Here is a tiny trained network, its code and every weight. The questions are about switching its units off for an input and a target symbol, where a switched-off unit gives its printed mean instead of its output.

import numpy as np


def w(rows, s, z=0):
    codes = np.array(rows[::2]) - 128.0
    scale = np.full(codes.shape[1], s)
    scale[-1] = z or s
    return codes * scale


def norm(h):
    return h / np.sqrt((h * h).mean(-1, keepdims=True) + 1e-5)


def softmax(a):
    e = np.exp(a - a.max(-1, keepdims=True))
    return e / e.sum(-1, keepdims=True)


def log_softmax(a):
    a = a - a.max(-1, keepdims=True)
    return a - np.log(np.exp(a).sum(-1, keepdims=True))


def net(x, mask):
    ids = ['Δαβγεημξστω'.index(c) for c in x.split()]
    T = len(ids)
    res = E[ids] + P[:T]
    u = 0
    for l in range(2):
        r = norm(res)
        for j in range(3):
            rows = slice(2 * j, 2 * j + 2)
            q, k, v = (r @ M[l][rows].T for M in (Q, K, V))
            z = softmax(np.where(np.tri(T) > 0, q @ k.T / 2**0.5, -1e9)) @ v
            o = O[l][rows]
            res = res + np.where(mask[u + j], z, o[:, -1]) @ o[:, :-1]
        u += 3
    return log_softmax(norm(res)[-1] @ U[:, :-1].T + U[:, -1])


Q, K, V, O = {}, {}, {}, {}
E = w([
[47,199,231,85,100],'Δ',
[56,172,161,116,129],'α',
[211,125,116,160,218],'β',
[47,189,163,100,155],'γ',
[251,152,32,209,147],'ε',
[209,87,130,93,100],'η',
[231,104,139,115,148],'μ',
[237,54,160,164,161],'ξ',
[43,223,71,95,192],'σ',
[139,174,119,56,178],'τ',
[62,32,161,232,188],'ω',
],0.014)
P = w([
[124,215,201,138,54],'0',
[143,233,125,141,157],'1',
[60,104,117,137,67],'2',
[169,179,33,208,119],'3',
[146,149,178,49,254],'4',
[102,68,212,114,96],'5',
[149,184,70,213,75],'6',
],0.012)
Q[0] = w([
[212,136,52,56,63],'0.h1',
[212,193,193,198,163],'0.h1',
[149,134,2,201,111],'0.h2',
[113,83,188,35,230],'0.h2',
[176,84,200,118,161],'0.h3',
[64,82,152,128,111],'0.h3',
],0.01)
K[0] = w([
[128,197,109,92,128],'0.h1',
[52,82,134,2,99],'0.h1',
[130,181,184,168,150],'0.h2',
[92,46,33,103,211],'0.h2',
[87,98,93,172,149],'0.h3',
[150,82,147,144,104],'0.h3',
],0.013)
V[0] = w([
[175,104,117,179,160],'0.h1',
[191,186,54,198,173],'0.h1',
[254,158,96,60,33],'0.h2',
[190,201,18,18,127],'0.h2',
[102,121,40,125,109],'0.h3',
[109,108,132,205,59],'0.h3',
],0.012)
O[0] = w([
[177,201,155,35,111,24],'0.h1',
[82,168,209,134,127,89],'0.h1',
[107,75,15,105,132,190],'0.h2',
[3,36,152,142,176,157],'0.h2',
[131,195,98,234,109,3],'0.h3',
[126,76,100,141,97,87],'0.h3',
],0.011,0.0037)
Q[1] = w([
[48,166,37,173,108],'1.h1',
[200,199,123,176,30],'1.h1',
[227,207,157,102,53],'1.h2',
[156,30,254,57,175],'1.h2',
[175,129,81,176,99],'1.h3',
[178,187,107,179,187],'1.h3',
],0.0075)
K[1] = w([
[56,43,56,10,76],'1.h1',
[120,135,198,170,30],'1.h1',
[110,110,189,184,101],'1.h2',
[205,96,105,148,212],'1.h2',
[169,143,121,78,111],'1.h3',
[213,115,193,91,45],'1.h3',
],0.011)
V[1] = w([
[63,88,139,81,157],'1.h1',
[116,139,179,247,180],'1.h1',
[131,200,227,74,209],'1.h2',
[208,90,91,54,244],'1.h2',
[140,130,90,183,46],'1.h3',
[119,124,29,183,206],'1.h3',
],0.012)
O[1] = w([
[138,78,218,51,142,254],'1.h1',
[188,78,135,232,172,104],'1.h1',
[210,157,254,62,200,186],'1.h2',
[226,201,47,99,163,159],'1.h2',
[60,196,90,176,114,39],'1.h3',
[63,128,137,131,202,70],'1.h3',
],0.0091,0.0034)
U = w([
[150,141,144,143,6,83],'Δ',
[99,109,158,217,86,192],'α',
[195,79,141,74,125,84],'β',
[149,68,226,197,131,34],'γ',
[76,66,154,167,136,167],'ε',
[102,108,94,145,119,198],'η',
[143,113,55,72,152,59],'μ',
[216,159,81,80,115,3],'ξ',
[80,133,172,212,213,155],'σ',
[102,66,141,135,222,118],'τ',
[203,197,169,176,131,113],'ω',
],0.013,0.0042)

Each question gives the input, a string of symbols that net reads in full, and the target symbol t.
The units are the heads (2 rows each of Q, K, V and O). Each row of codes is followed by its name. A weight is (code - 128) times the scale printed after its matrix; where a second scale follows, it is the last column's (O and U).
mask holds one flag per head, layer by layer. A switched-off head (its flag False) gives its mean, the last column of its rows in O, instead of its output. The means were averaged over made-up inputs and are rounded, as every weight is.
A unit's drop is (log p(t) with every unit on - log p(t) with that unit switched off) / (log p(t) with every unit on - log p(t) with every unit switched off).
The circuit of an input: a set's keep is (log p(t) with only the set's units on - log p(t) with every unit switched off) / (log p(t) with every unit on - log p(t) with every unit switched off). Starting from all 6 units, units are removed one at a time, each time the one whose removal leaves the highest keep (on an exact tie, the one counted first), for as long as the keep stays at least 0.8.
units of the circuit, in order: the units of the circuit, biggest drop first
unit that matters most: the unit with the biggest drop
heads that matter: for each layer, one digit per head in row order, 1 if its drop is at least 0.15 and else 0, layers parted by /
input Δ γ Δ α τ η μ, target Δ: heads that matter	111 / 011
input γ μ α ξ β γ γ, target γ: unit that matters most	1.h2
input γ ε ε σ γ β, target σ: units of the circuit, in order	0.h3; 1.h3
input α Δ μ μ ω β τ, target α: units of the circuit, in order	0.h1; 1.h2
input η β η, target μ: heads that matter	010 / 010
input α Δ α α, target α: heads that matter	110 / 010
input ξ Δ η ξ ξ τ β, target ξ: units of the circuit, in order	0.h2; 1.h1
input ω μ μ ξ, target ω: heads that matter	010 / 000
input γ σ τ μ, target γ: units of the circuit, in order	1.h2; 0.h1; 0.h2
input μ μ η μ Δ, target μ: units of the circuit, in order	1.h2; 0.h2
input α ε η τ μ σ ε, target α: units of the circuit, in order	0.h1; 1.h2; 0.h2; 0.h3
input μ ω Δ β μ, target μ: units of the circuit, in order	1.h2; 0.h1
input η Δ σ σ μ, target σ: heads that matter	011 / 000
input τ β σ σ τ β τ, target τ: heads that matter	010 / 000
input ξ β ξ γ, target ξ: unit that matters most	0.h1
input η α Δ Δ, target η: units of the circuit, in order	0.h2; 1.h2
input τ σ η, target ε: heads that matter	110 / 000
input ε ξ Δ γ, target ε: heads that matter	011 / 010
input ω γ σ τ, target ω: heads that matter	010 / 000
input γ Δ β μ η β, target ω: unit that matters most	0.h2
input μ σ σ β, target μ: heads that matter	011 / 110
input ξ β β τ ω Δ, target ω: units of the circuit, in order	0.h2; 1.h2
input Δ β β Δ, target Δ: heads that matter	111 / 101
